Here is a tiny trained network, its code and every weight. The questions are about switching its units off for an input and a class, where a switched-off unit gives its printed mean instead of its output.

import numpy as np


def w(rows, s, z=0):
    codes = np.array(rows[::2]) - 128.0
    scale = np.full(codes.shape[1], s)
    scale[-1] = z or s
    return codes * scale


def norm(h):
    return h / np.sqrt((h * h).mean(-1, keepdims=True) + 1e-5)


def f(y):
    return y / 2 * (1 + np.tanh(0.7978845608 * (y + 0.044715 * y**3)))


def log_softmax(a):
    a = a - a.max(-1, keepdims=True)
    return a - np.log(np.exp(a).sum(-1, keepdims=True))


def net(x, mask):
    res = np.array(x, float).reshape(1, 6) / 4 @ E
    u = 0
    for l in range(2):
        y = f(norm(res) @ A[l][:, :-1].T + A[l][:, -1])
        res = res + np.where(mask[u : u + 7], y, B[l][:, -1]) @ B[l][:, :-1]
        u += 7
    return log_softmax(norm(res)[-1] @ U[:, :-1].T + U[:, -1])


A, B = {}, {}
E = w([
[123,105,255,137,197,80,125],'x0',
[130,127,124,131,128,128,128],'x1',
[87,35,118,139,57,100,38],'x2',
[235,125,128,187,92,119,100],'x3',
[158,107,52,140,198,48,154],'x4',
[83,149,99,196,171,157,111],'x5',
],0.0068)
A[0] = w([
[82,197,97,234,184,150,29,59],'L0N1',
[101,171,206,147,39,180,132,100],'L0N2',
[146,202,168,76,141,111,201,255],'L0N3',
[141,132,190,109,123,254,104,134],'L0N4',
[124,63,245,88,135,64,149,168],'L0N5',
[149,72,224,167,220,125,174,107],'L0N6',
[41,213,103,253,218,160,36,83],'L0N7',
],0.0063,0.0044)
B[0] = w([
[230,127,157,55,90,93,148,157],'L0N1',
[113,177,109,115,208,58,63,175],'L0N2',
[138,38,144,96,132,167,80,253],'L0N3',
[100,173,38,167,138,120,52,182],'L0N4',
[112,156,99,114,65,127,145,219],'L0N5',
[104,160,75,163,76,149,194,196],'L0N6',
[156,74,182,2,57,93,125,190],'L0N7',
],0.0087,0.0049)
A[1] = w([
[75,79,36,96,98,194,138,250],'L1N1',
[162,192,167,101,208,189,156,171],'L1N2',
[154,69,63,101,153,70,173,145],'L1N3',
[132,104,96,163,206,22,158,30],'L1N4',
[82,141,254,189,136,72,168,71],'L1N5',
[217,134,125,217,102,120,95,137],'L1N6',
[50,6,134,184,97,98,71,89],'L1N7',
],0.0084,0.0026)
B[1] = w([
[174,166,216,180,146,39,180,254],'L1N1',
[187,9,65,213,89,178,107,173],'L1N2',
[57,167,193,129,62,183,27,208],'L1N3',
[59,181,83,133,90,157,15,149],'L1N4',
[218,233,51,193,8,50,179,146],'L1N5',
[17,155,212,73,221,98,214,209],'L1N6',
[214,91,68,144,223,254,193,202],'L1N7',
],0.0077,0.0063)
U = w([
[194,49,70,157,149,218,146,118],'0',
[70,185,101,131,94,137,8,110],'1',
[193,117,156,12,62,83,120,88],'2',
[141,151,157,128,132,113,136,255],'3',
[165,222,87,177,65,67,198,62],'4',
[97,137,192,96,218,102,182,84],'5',
],0.012,0.0074)

Each question gives the input, the list of numbers given to net, and the class t.
The units are the neurons (one row each of A and B). Each row of codes is followed by its name. A weight is (code - 128) times the scale printed after its matrix; where a second scale follows, it is the last column's (A, B and U).
mask holds one flag per neuron, layer by layer. A switched-off neuron (its flag False) gives its mean, the last column of its row in B, instead of its output. The means were averaged over made-up inputs and are rounded, as every weight is.
A unit's drop is (log p(t) with every unit on - log p(t) with that unit switched off) / (log p(t) with every unit on - log p(t) with every unit switched off).
The circuit of an input: a set's keep is (log p(t) with only the set's units on - log p(t) with every unit switched off) / (log p(t) with every unit on - log p(t) with every unit switched off). Starting from the 12 units with the biggest drops (on a tie, the unit counted first), units are removed one at a time, each time the one whose removal leaves the highest keep (on an exact tie, the one counted first), for as long as the keep stays at least 0.8.
units of the circuit, in order: the units of the circuit, biggest drop first
top k neurons: the k neurons with the biggest drops, biggest first
top k neurons in layer l: the k neurons of layer l with the biggest drops, biggest first
input [-8,4,1,-4,-5,6], class 4: units of the circuit, in order : [L1N1]
input [-5,-2,1,-7,-5,-6], class 5: units of the circuit, in order : [L1N1 L0N7 L1N5]
input [8,2,-4,0,-4,8], class 2: top 2 neurons in layer 1 : [L1N1 L1N7]
input [-7,1,8,-8,8,0], class 0: top 4 neurons : [L1N7 L1N6 L0N2 L0N5]
input [5,-7,2,7,7,-4], class 1: units of the circuit, in order : [L1N4 L1N3]
input [-6,-4,7,1,1,7], class 0: top 2 neurons : [L1N7 L0N5]
input [8,-7,-5,0,-8,-2], class 1: top 2 neurons : [L0N4 L0N3]
input [5,-5,3,7,-5,-3], class 5: top 4 neurons : [L1N6 L0N7 L0N4 L1N3]
input [-8,-3,2,-1,-1,-7], class 4: units of the circuit, in order : [L1N1 L0N7]
input [4,-4,7,8,-3,1], class 5: top 3 neurons : [L1N6 L0N3 L1N2]
input [-8,-7,3,7,-4,1], class 4: top 2 neurons : [L1N3 L0N3]
input [-3,-1,8,-5,8,6], class 0: top 2 neurons : [L1N7 L0N2]
input [8,-7,1,-8,7,-4], class 4: top 2 neurons : [L1N5 L0N6]
input [4,0,5,-4,7,-1], class 1: units of the circuit, in order : [L1N4]
input [-4,7,4,3,-4,8], class 2: units of the circuit, in order : [L0N1 L0N7]
input [-3,4,-6,8,-8,-8], class 1: units of the circuit, in order : [L0N4 L1N1]
input [4,-1,-1,8,3,5], class 5: top 2 neurons in layer 1 : [L1N6 L1N1]
input [2,2,5,5,5,8], class 2: top 2 neurons : [L0N1 L0N7]
input [4,-7,2,7,8,-5], class 1: top 2 neurons in layer 1 : [L1N4 L1N3]
input [5,7,5,8,3,7], class 5: top neuron in layer 1 : [L1N6]
input [-8,-1,3,-5,-6,-5], class 4: top 4 neurons : [L1N1 L1N3 L0N7 L1N6]
input [8,-6,-8,-8,5,8], class 0: top 2 neurons : [L1N2 L0N3]
input [-5,-7,8,7,-5,5], class 0: top 2 neurons : [L1N7 L1N3]
input [-3,2,7,-8,8,-5], class 1: top 2 neurons : [L1N3 L0N3]
input [-7,4,8,5,-7,5], class 0: top 2 neurons in layer 0 : [L0N5 L0N6]
input [-1,-2,-6,-6,-8,-6], class 1: top 4 neurons : [L0N4 L1N7 L0N2 L1N6]
input [-2,1,-7,-2,-5,6], class 0: units of the circuit, in order : [L1N2]
input [7,-1,-6,-5,-7,-8], class 2: top 2 neurons in layer 0 : [L0N3 L0N5]
input [-7,-3,2,-3,4,-5], class 4: top 3 neurons : [L1N1 L0N7 L1N6]
